The rows lie along a hidden order. The number after each row says roughly how far along it the row is, from 0 to 20. A new part has a new order.
(in the rows, 128 means zero)
[115  93 108 158 107 139 142 124 183 142  81 139  96  99 124 125 133 124
 106 171 111 253 142 127 121 131 129 162]	0
[ 96 128 115 137 106 132 138 141 126 125  66 151 116  92 119 134 143 128
 126 103 116 126 127 129  98 174 198 115]	2
[117  86 105 162 108 140 145 111 196 135  88 141 102  98 125 120 137 125
 108 164 116 255 148 128 128 122 124 166]	6
[100 105 110 140 111 134 145 117 172 141  88 133 100  97 125 126 138 128
 111 144 118 250 139 120 111 145 119 150]	19
[101 102 107 147 109 129 141 134 163 142  82 152 104  96 122 127 142 126
 121 141 113 214 132 124 112 142 163 152]	7
[107 111 112 143 108 135 135 119 129 126  71 154 113  91 119 130 143 130
 120 128 120 164 134 129 108 150 169 135]	20
[106 105 107 139 107 130 146 118 166 146  93 136 114 100 123 124 140 128
 120 118 125 223 134 117 102 149 130 142]	1
[ 90 123 113 126 105 129 140 125 150 142  72 128 108 102 121 130 138 129
 119 118 119 225 126 115  96 172 138 134]	11
[105 108 107 146 108 131 136 127 167 139  84 159 102  92 120 129 140 129
 115 143 116 202 133 128 107 144 151 151]	14
[104 114 110 131 104 129 139 126 161 141  83 148 107  93 121 129 145 130
 118 115 121 209 128 121 105 163 144 138]	15
[106  98 107 148 110 132 145 120 159 137  86 155 115  94 121 125 144 127
 121 119 115 170 135 128 107 146 158 146]	13
[102 105 108 145 106 129 141 133 163 140  81 153 110 102 121 129 139 128
 118 131 117 201 134 126 110 150 158 145]	5
[ 89 111 105 146 118 130 142 133 164 143  86 139 106  99 123 129 141 125
 118 132 113 237 129 122 109 148 144 149]	10
[ 99 109 108 143 108 135 146 120 149 126  81 143 114 100 122 127 142 126
 121 123 120 168 137 124 102 160 159 130]	2

New part:
[114 115  99 166  76 140 103 141 149 145 154 107 128 126  93 140 143  44
  92 128 102 110  78 120  91 121 120 143 121  98 106 125]	8
[108 116 118 151  85 137 113 140 140 122 145 111 134 122  92 131 143  43
  88 129 106  92 114 135  99 121 102 141 108  99  97 129]	3
[125 125 101 151  71 140  69 149 142 160 150 103 126 132  99 163 138  59
  95 127  95 140  74 118  98 122 139 143 130 108 123 124]	17
[105 118 118 195  80 137  56 142 154 144 127 106 128 122  85 161 141  43
 101 120  88 142  78 112  74 120 142 139 127  79 130 127]	19
[121 127 133  91  81 123 143 178 153 110 128  97 137 125  88 202 140  58
 122 108 107 137  85 136 149 134 138 143 131  33 135 117]	5
[128 112  85 180  83 136  99 123 134 147 174  89 123 132  93 130 147  73
  84 134 103 116 125 117 119 124 110 127 113 122  97 124]	3
[129 116 105 166  55 133  80 127 151 164 173  90 117 128  74 152 143  74
  98 128 100 134  97 103 121 126 131 143 131 112 114 112]	14
[128 126 102 183  72 131  77 150 143 146 148  85 122 132  95 192 138  73
 103 118  94 167  89 113 128 128 155 133 131  84 144 125]	11
[129 137 109  98  92 135 119 171 133 128 140 105 134 133 120 158 139  51
 104 123 120 124  42 141 115 122 134 147 129  92 122 123]	2
[104 124 123 187  73 136  76 132 140 125 119 108 133 122 107 159 140  53
  91 126  95 131 121 130  78 123 129 132 107  80 125 144]	1
[117 123  99 164  53 137  77 160 139 134 134 101 131 130 118 162 141   5
  94 123 103 141  68 131  83 121 140 138 124  76 130 129]	1
[110 115 106 220  55 136  52 128 151 147 140 102 124 126  86 173 143  52
  89 124  88 149 111 108  84 126 140 136 115  93 127 131]	9
[134 135  95 113  90 140  92 154 126 148 156 103 130 134 115 139 138  44
  96 131 111 123  61 132 106 119 129 143 126 105 117 127]	6
[122 117 127 132  81 124 144 158 147 110 127  89 134 124  72 181 145  72
 108 111 104 123 122 126 154 134 122 137 123  60 113 119]	0
[100 121 123 189  64 142  58 139 153 141 128 101 128 119  91 174 141  47
  94 124  93 138  72 116  63 120 137 143 120  82 128 131]	17
[112 125 104 141  79 150  52 108 150 180 154 113 119 121  73 127 141  46
 102 137  78 121  29 108  50 114 136 161 137 128 106 119]	20
